Each row has a class, written after it.
  65 -425    0    0 -247  -34 -252  279  -67 -196 -113  192  164 -492   -3    7 -276 -101  327 -322   82 -359 -167 -173    0  -39  -40 -211 -111  249   89 -417 -394  293  -87  138  305  215  -72 -127  519 -> fom
 -54  273 -219 -268 -159 -249   14  289  233 -275  110 -188  307   95 -193  -35  256  335   -5   26 -147  -42  180  291 -153  146 -231  125 -196  108   25  -37 -113  195   49 -242  126  189  -18  -46  -14 -> Gelu
-105   34  -48 -103 -175  168  321  489  149  185   20 -109  143   49 -202   16  506  211   48  708 -198  293  332  -63   11  -73 -154  338 -203  266 -255  156  -86   17 -198 -318  -48 -352   51 -158  -55 -> kida
-226  413   13 -197 -241 -503  123 -430  176  222  258 -394  175  127   45   92  -77  290 -255 -317  -47  325  382  476  -41  255  185  112  123   52  -45  316   32  -44  337    1  132  140  120  186 -623 -> kamiz
-236 -163  -65   17 -190   52  234  370  147 -139   -7   55  145 -114 -264   11  286  278  216  480 -107  112   69 -288  149   -2  -96  141   42  278 -311   19 -318   73  -31 -292  -66 -231   56  -34 -152 -> Res
-113   -5  -43   30  -68 -154   39  207  224 -129  108   40  232   75 -285 -240  210  173  132  119  -19  -76   86   60 -127  -48 -168  184  -53   90 -122   31 -209  209   -3 -163   88  137   -3  -94  212 -> fom
-114  238   14 -226 -182 -216   92 -550   69  139  135 -195  194  -37  -33  -23 -297   67 -156 -376   25  181  239  239 -122  256  120   40  174  116 -149  154  167  113  196   80  -95  132   69  -27 -460 -> kufe
 118  259  -55 -221   86   71  273 -195   22 -377 -183  125  -53   89   33  182   75  273   11  -23   33  175  -53   37  -84   78 -113   21  118 -117  -63  -92  102  -74  235  208 -164 -118  -91  -97 -152 -> nedu
 105  109  -15 -214  270  -30   79 -295   -9 -332 -330  234   86  110  -85  220  -44  223  179 -242   67  200 -159 -143 -209   93  -13 -127  245 -106 -121 -167  130   54  217  219 -170    7  164   29 -156 -> Res
 129   -8 -127  -94  119 -189 -152  270   12 -414 -224  327  164   51  -87  197 -163  -18  328  -12   54 -197 -285 -270    8 -121  -25 -302  -96  -28    6 -586 -265  433  -64  231  243  192  -79  -93  506 -> togup
-119   14   54  175  228  -40 -195  -51  -79  107  129   33    1   35  -26    3  190   28   63 -196  305  -81 -103  -10  235  137  -56 -102  220 -303  162 -245 -253  -75 -151  104  -33  109  156   65 -149 -> togup
-226  256  141  -85 -198 -333  -54 -510   42  286  244 -186  102    4   76  -68 -244   31 -135 -667   46  301  401  502  -16  328  143  130  154  113   56  297   -5 -189   -4  -42  120  244  149   26 -634 -> Res
 -35 -186   28  -40 -166 -176 -192    8   27 -276 -280  124   57  -19  -95  102  -88   17  117 -207 -104  -61 -207 -167  125   -6   44 -175  -29  201   77 -290 -394  149 -141   39  411  160  -98  -73  169 -> fom
  46 -224  -99 -157  -94 -339 -163  160   22 -349  -62  230   92  -70 -191  395  -95   65  471  318  156 -201  -79 -367   82 -166   25   -1 -186  409 -155 -496 -652  235 -152  -48  331   32   12 -101  325 -> togup
  21  -86  -88   -8   -8  -65 -150  -47  -41  -36 -202   80   82  -77  -40  101 -185   18   87 -132   77   15  -53 -178  134  -46  120 -212  -84  125   55 -214 -263  -24 -125  270  269  214   41 -187  128 -> Res
  92  142 -168 -281   89  -30   94  -83  -30 -304 -197   52  -87  128   37  325  121  178   92   62  -41  107  -62    6  -63  -12  -13  211  -34   38  -66 -103  110  -90  138   51 -140 -152    4   27 -140 -> kamiz
 -75 -230 -229   44  118 -135  175  228  118 -215 -120  121 -138  104 -229   80  181  340  373  499 -137  138 -111 -650  219  -75  -52  148   59  322 -508  128 -342  -65 -133 -372 -276 -281   47  132 -268 -> Gelu
 102  259   41  -99   56   15  167 -353   16 -363 -238  123 -134  147   -5  218  -14  175  -23  -92   46  149 -114  -14   83   26   14   63  187  -60  -65  -37 -177 -140   68  192   -9  -40 -167  -26 -110 -> kamiz
-194  156  113  219  -33 -177  184 -277  140  162  307 -297  146   34  -43 -337  -19  363 -100 -401  195   68  331  185   13   61   22 -205   49  122 -165  389 -143 -107  153  -82    0   19  210   65 -484 -> pez
-227  -80 -123   61  -95   51  251  318  210 -295  -15  111  132   -3 -278   29  223  346  180  571 -115   75   24 -378  175   34 -138   96   74  258 -361    7 -447   51  -65 -372  -43 -171    2  -56 -132 -> kida
 -88  170  -59  -38  -79 -492   -7 -445   60  203  262 -123   28   45   10  159 -147   -2   19 -352   96   93  227  196   22   97  205  238   99  118 -123   13 -123  -12  143 -114   -5  128  161   76 -390 -> kufe
-236   57  152  169   84   39 -138 -111  -99   31 -120   21   33  330  -70   91  113   -6  -68  174  -26   46 -123  -58  138   75  199 -117  209 -156   77   15  -58 -258 -108  145   73  109  159  124  -51 -> rofo
 -31 -253   21   11 -212 -115 -315  145   -9 -257  -40  327  -32 -243  -53   58  -39 -108  346 -351  -59 -110 -461 -145  165   -9   35 -238   40  164   42 -264 -248  323  -44  -92  386  169  -59   37  114 -> rofo
-150  122  115  -85 -145 -418   -2 -370  128  241  122 -234  111   49  -48  -40 -159  140   22 -549   36  293  172  271  -25  185  118   95  200  171 -126  156 -121   47  106 -141   55  113  148  174 -571 -> kufe
-157 -193  310  119 -380  460  -68  -17 -188   66 -275  134   36   37   20   31 -191 -431 -204  293 -118   61 -261  -61  239 -186  158   13    1  228  116  -55   11  -13 -240  173  354 -205  -77   28  157 -> Gelu
 276 -260 -165  345  282  199  250  276   48 -676  -75  442 -585 -130   75  -18  304 -190   25  368  -27 -433 -520 -701  221 -418 -159 -477  -91 -232   -1 -203 -427   62  -51  195  241 -319 -336 -129  519 -> kamiz
  -3 -155  -18 -151 -196 -236 -222  229  -85 -479 -153   54   74 -183 -106  254  -87 -202  366 -212  -40   35 -385 -167  266   38 -109  -64  -22  183  -14 -324 -376  304 -209 -142  192  144 -179   61  106 -> togup
-127 -192  264  238   57   74 -104   97   32  393   12 -139 -235  276 -154 -477  624  161   19  100 -196    8 -319  -68  263   29  -64 -179  294  -47  -39  -19  -18  -65 -377 -108   54  -10  122  174 -125 -> rofo
-188 -223  380  411   30  326  -66  133   37  399  167  102  -97   -7   11  142  148 -172 -215  670  171  -73 -117 -157  216  -68  206 -190  300 -236  164 -100 -507   48 -337   23  368 -140   14  183  251 -> nedu
 -37   29  -79 -165 -233 -145  150  259  158  -76  137   -9  207 -142 -254  -68  168  165  110  243  -19 -101  259   42 -113   22 -124  115 -191  253 -154   74 -206   50    5   -9  128  117  122 -118  153 -> rofo
-264  -87  372  353   68  147 -102   45 -157  218   59 -169  -16  203  -35 -149  103  -68  -55  148   -5 -135 -230   92  344   64   72 -191  298  -73  132 -109   10 -159  -64   59  -27   78  222  285  -56 -> Res
-175  -36  320  248 -139   58 -118  138  -47  182 -206 -169    2  240  -42 -121  150   27 -147   64 -129  -36 -161  -18  394  114  103 -299  206  -76  155 -179 -107 -356 -253   20  158  215  253  176  -38 -> kufe
  53  115  148   63 -119 -291  169 -162  201  363  218 -137  119 -106   82 -131 -186  150  -21 -439  160  164  264  229   -4  108   52  -48  111   41   -1  169 -129  108  163  -46    0   45  202   83 -290 -> kida
  67 -202  -82 -249 -298 -234 -353  172 -209 -177 -141   -1   95 -232  -97  142  -82 -237  365 -399    6 -142 -205   29  -19   29  -57  -43 -253  250   -8 -386  -96   79 -145   69  266  284  -74 -200  284 -> nedu
  -1 -173  156  184  -35   91   55  140  -87  226   19 -140 -140   27 -115  -92  186   38   -9  180  189 -105 -164  -32   71  -54    7 -217   83  -75   22 -197    0  -43  -18   53   20  -98   92  122    6 -> rofo
 173  239  -49 -225   77 -106   91 -310   31 -335 -256  166 -136  184   28  292    2  251   85 -218   18  178 -106    5 -112    5   71   87   74 -106  -33  -71   40 -209  184  164  -34  -97  -69  -53 -114 -> togup
   0  225  -89 -231   -2 -377  114  358  268 -557   23  131   11   41 -330   81  395  213  289  124 -155  -37  -20  -62 -153   81 -329  111   19   57 -177 -222 -261  210   25 -170   54  174   20    3  116 -> rofo
 -83  471  -30   74  276 -188  102 -755  212  237   40 -129  -66  224   25  209 -715  483 -323 -360  299  364  487  155 -245  239  439 -265  266   72  168  256 -246  104  130  365  112    1   -6   73 -718 -> pez
  63  127  133   47  180  112  177 -250 -106 -335 -131 -159 -107   54  213   94   68  177 -107  -84  185   74 -249  -28  221   85 -163 -259  338 -153  -17  -26   86 -171  190  113  -57  -48   76  270 -199 -> nedu
 126  149 -177 -205  196  -51   58 -334 -117 -403 -201  114  -53  145   58  268 -106  142   57 -156  152   52  -75  -20  -33   85  -26   10    3  -35   21 -152  -29 -174   80  175 -125   29  -33  -89 -144 -> rofo
-229 -124  283  205 -116  128  -96   10  -92  236  -45 -110   37  184 -126 -128  161    8  -62   93  -69  -69 -204   91  273   36  115 -164  143  -55   84 -129    9 -232 -141   15   95  -16  173  146   -8 -> pez
-136   18  140  -54 -264 -350   -6 -293  157  286  128 -204  255  -40   64 -116 -228  142  -76 -518  -19  197  220  319  -68  183  144  181  177  178    5   80  -73  118  149 -153   67  161  189  156 -401 -> Res
-237   66   73  170  160  -30 -252 -135 -162   77 -100 -347 -171  585   97  280  417 -117 -376  428 -389   79   -2  139  273  109   87   82   92 -143  340  128 -133 -464 -168  -19  173   27   25  310 -192 -> togup
 211  107  237   53  126  229  277   32  273 -541 -281  229   84   79 -175  137   35  371  -19  339  192   94 -199 -413 -284  -11  -61 -180  363 -332 -199 -453 -295  290   32  151    1   58 -193 -133  301 -> rofo
 -43  166  473  113  345  368 -136   -2  -74 -434 -144  203  195  251  -10  434  -78 -200   35  836  131 -472 -304 -466   29 -203   81 -184  363 -100  -27 -526 -594  675 -416   31   62 -286 -317  185  899 -> Gelu
-153  160 -158 -224  -35 -260  -45  178  251 -294   24  -74   50  199 -226   36  304  108   36  236 -314   74   -1  -13  -36  101 -207  118    3   93 -142   69 -347  130 -240 -366  182   29 -119  108  -50 -> kufe
-385  107 -307 -166  315  -48 -129 -104   18 -363 -141 -227  145  141   39    6  151  178 -194  -21 -186  489 -131  -48  -36  410 -319 -545  170 -217  274  362  334 -279 -122  -51 -145  309  320   90 -320 -> fom
 128  317  -93  -62 -179 -157  177  117  209 -273   68  -41   95   81 -182    6  126  119  -98   58  -53  -12  112  131 -180   -9  -72  243 -120  -41  -12   99  -42  128  173  -55   44  109 -140 -112  160 -> togup
 181  108  -99 -180  -89   48  313 -271  117 -418 -258   59   71    8 -123   81 -126  265  -88 -227  103  -85 -130  -33 -114  104 -227 -286   43  -90 -127 -168  -93  -41  245   88 -114 -155  -66  -93  -23 -> togup
-268   85 -103  -35 -415  213  398  147  158 -299 -230  144  270   41 -230 -104    6  334  -73  541 -256  134  108 -155  275  -41  141  215  -15  285 -236  136  -19  -31   93  -66    5 -115 -167 -260   -5 -> togup
 -92  -89  270  185 -137  111  -69   25 -126  207 -122  -30   24  161   25   -5  118  -57  -62   -6  -46  -17 -167  136  227  104  154 -257  141 -110  250  -40   73 -307 -111   75  122    3  273  138   22 -> kamiz
 426 -110  107   89  312 -190  -43 -244  -55   25 -670 -110 -235  491  283  341  -72  212 -302   72   92   62  -21 -542 -331 -155  165 -352 -137 -288  292   -3 -376 -672 -151  312  378 -283   46  107  528 -> nedu
 -64  -10  340  211  -96   75    6   35 -155  198  -54  -40   25  206  -34  -86    6  -12  -92  112  117 -128 -116   50  224    2  187 -281   63  -72  163 -187  155 -218  -36  231   83   82  298   99   63 -> pez
-155 -141   28 -181 -199  -72 -156  306   18 -340 -190  182   48 -165 -132   76  125   14  364  -79 -207 -150 -190 -135    8  -42  -36    5    6  218 -153 -297 -117  212   47   70  113   94  -74  -95  183 -> Res
-208  330   37  -99 -134 -123  106 -597   88  207  201 -114  206   39  -21 -164 -199   19 -236 -394   25  256  443  437  -38  236  147   83  168   85  -78  425    6  -74   44   47   45  231   35 -122 -532 -> kufe
 -35  139  -71 -154 -114 -312 -144   82   88 -267 -116  -38  120  258 -226  270  -22  198  204   82 -126   93 -132   59 -100  -14  189  158 -100  173  -21 -214  -52  102  -22 -137  182  166    5   27  124 -> kamiz
 -72  -17  248  196   20   86  -84 -126  -44  427 -116  -37   15  368 -117  -35   37   35  -73  121  -39  -93   16   98  179   47  167  -22  179   70    1  -73  -87 -147 -169   48   56   -9  226  171  -80 -> togup
 -87  -46 -368 -130  187 -182 -131  286   77 -413   19  -36  254  124 -279  -32  200  172  293  226 -132 -134  -21  -52  -95   49 -252  107 -143  181  -91   41 -360  150 -104 -294  -59  130  -37   15  105 -> nedu
-289 -198   -2   15 -217  -26  253  377  240 -147  -44  168   90 -141 -325  -50  324  268  249  359 -121  125  -32 -330  254   28 -110   60  160  229 -324  -34 -433  101  -83 -313   12 -225   63  -22 -207 -> togup
  30   80 -279 -117   18  -90  -18  131  291 -200  -37   22  219  239 -243  274   85  -17    7  258 -151  176  117   17 -406  -17 -148  469 -170   37  -44  185 -388  253 -134 -350   -3 -181 -153  -17  154 -> togup
 115  380  213  -73  206  163  182 -310  149 -530 -308  278 -139  128    1  308  -54  192 -118   65   26  282 -207 -287 -104  106   41 -259  421 -314  -40 -114 -117  -41    5  163   41   -3 -181 -143    0 -> fom
 -59  -99  267  321   74    4 -115  149  -89  279  -74  -71  -67  271  -19  -46  102  -12    0   30   41  -70 -178    5  146    2   98 -275  127 -132  190  -51   25 -280  -31  -10   18   11  339  266   13 -> togup
  34 -296 -229  -97  -32   33 -202   45  -42 -292 -323  172  125 -137   51  272 -150  -56  228  -51   -6    9 -182 -211  -69   -9  -29  -47  -22  129    6 -214 -178  128  -43   67  130  110  -45 -112  288 -> kida
  27  -98  229  239  140  -36 -105  -15  -62  342  -20  -37 -214  184   15  104  145  -63  -98  104  204  -44  -79  -35   88   56   65 -242  158 -190  238 -216   34 -292 -110  181  166   48  433  215  -13 -> rofo
 202  181 -505 -208 -251    0   18  123   42 -278  360 -259  123 -258 -219 -363  -51   87  -50   10  -43 -489  184  202 -175  -90 -181   42 -567  194 -154  164  169   21  231  156   65  213 -248 -350  162 -> kida
-128 -250   30  331 -139   96 -164  313  -27  222  173 -170   11  -47 -245 -492  275   59   19   85   21 -318 -218   -1  282  -43 -105 -323   -5    0   74  -46 -289 -297 -233 -108  216   65  194  158   22 -> pez
-148  153   87  -33 -114 -318   63 -422   87  190   74 -218   59   62   45   27 -212  157    0 -451  102  262  200  275   -7  142  127   77  209  192 -126  248  -10   -8  216  -51  -30   68  141  164 -506 -> rofo
-181  178   16 -102  -73 -363    9 -485  100   78  157  -99   97    1   -4   61 -215   80  -57 -429   23  160  219  228  -77  166  182   33  194  138  -67  171  -88   90  184    9   73  103  108  104 -469 -> pez
  76  -21  -85 -251   43 -321 -124  212  -33 -315 -321  335  -23  147 -202  231  170   33  405    2  -47   53 -356 -444  269  -99 -153 -147 -138  217 -179 -336 -469  185 -357   -4  369 -109  -10   53  146 -> Gelu
-261  -53  -49   82 -249   58  275  252  183 -107   -9   -6  204  -33 -298 -157   61  453  118  439   -8   97  190 -284  133   -8  -40   94  -50  310 -366  157 -380 -133   -7 -229  -28 -168  -24 -145 -162 -> nedu
  69  369   41 -218  258  -77  192 -247   15 -673 -242  269  -43  219  -29  372  -40  370  237  -14  167  250   67 -121 -228   35   24  -66  118 -103 -106 -110  -26 -175  235  327  -62  -25  -37 -161 -133 -> kufe
-813    0   99  162   76  -27 -264 -184  176 -655  121  -37  132  -76 -286  243  -67   64   34   59 -376  300 -386   21  188  262  -93 -190  574  186   20  144 -492  331  124 -340  292  242 -156  407 -349 -> togup
 -85 -287  273  540  292 -173 -160   33  -99  398 -110  -67 -317  187   44   59  -66 -113   19 -100  191   55 -168 -299  214   86  160 -299  365 -184  273 -204 -172  -96 -286   86 -190  120  377  382 -107 -> fom
-126 -175  305  283  -73   -2 -106   14    2  336 -134  -22  -58  192 -114 -169  225  102    1 -159    9   -9 -271  -47  266   51  129 -277  228 -158  104 -155  -71 -136 -157   57  121  -20  231  175  -64 -> nedu
 120 -105  -76  -81 -139  -42 -104  123  -36 -268 -152  171   39 -132  -23  127 -112   -5  163  -86   31 -134 -196 -184   61  -52   34 -224 -136  139   57 -270 -257  123  -64  126  256  108  -91 -191  251 -> togup
 -33  -86   23  -78  -54 -159 -174   14   23 -382 -305  245   72   35  -53  247 -185    7  176  -64  -78  -65 -194 -252  106   -8  124 -106   39  167   24 -306 -485  129 -147   48  368  119 -117  -48  201 -> Res
-148   89 -196 -128  -70 -179  -64  360   51 -191  212 -209  241   78 -183   61  141  104  159  331 -141  -26  229  100 -224    9  -43  298 -249  257  -90  146 -149  178  -29 -113   76   71  -25   23   36 -> kida
   4 -130  265  201  -15    3 -130   57  -53  267 -108  -38   25  247  -63  -70  108   87  -10  -51  -26 -142 -141   66  108   76  121 -326   95  -45  200 -227   27 -129  -82   24  169   63  300  134   59 -> togup
  17  -72  -53 -135 -119  -86 -142  168   19 -436 -251  288  -60 -162  -72  397 -192  -84  341 -179  114  -74 -158 -148   11  -41   37 -113  -76  170  -18 -275 -321  158  -38   27  136   44  -69  -98   97 -> kamiz
-113  112  163 -136 -185 -342   39 -457   85  229  108  -65   74  -57   24  119 -312  -31  -41 -546   89  260  188  341  -54  242  151    1  211  113   30  179  -81   65  109    7   76   72  145  102 -472 -> fom
 -18 -471  331  367   30  -67 -221  244   27  339   14   -7   47   94  -93   99  198   13  209  150  185  -48 -285 -157  118  111   -1  -62  316 -193   94 -396 -292    2 -216 -194  103   31  393  362  173 -> kida
 394   37 -229 -199  353 -201   80 -374   54 -488 -313  324 -223   18   55  419  -97   39  167 -279  171   20 -314 -261 -197   44  -42 -253  267 -274  -71 -308 -117   33  183  156  -33  -28  -22   -6   44 -> pez
 -71  -55   33  -86  -79 -197 -172  105    8 -338 -276  144   72   20 -130  240 -190   -1  223 -139   86   50 -302 -231  187  -41   26 -123  -19  195    9 -344 -415  197 -148   85  342  131  -10   60  105 -> kufe
-177  223  -80  -32  -17 -232  -30  122  233 -198   45 -119  150  274 -195   -4  252  387   21  135 -181  -15  219   89   45   70 -114  158 -154  224    8   75 -424  -42 -211 -272  246   53   21    3   40 -> kida
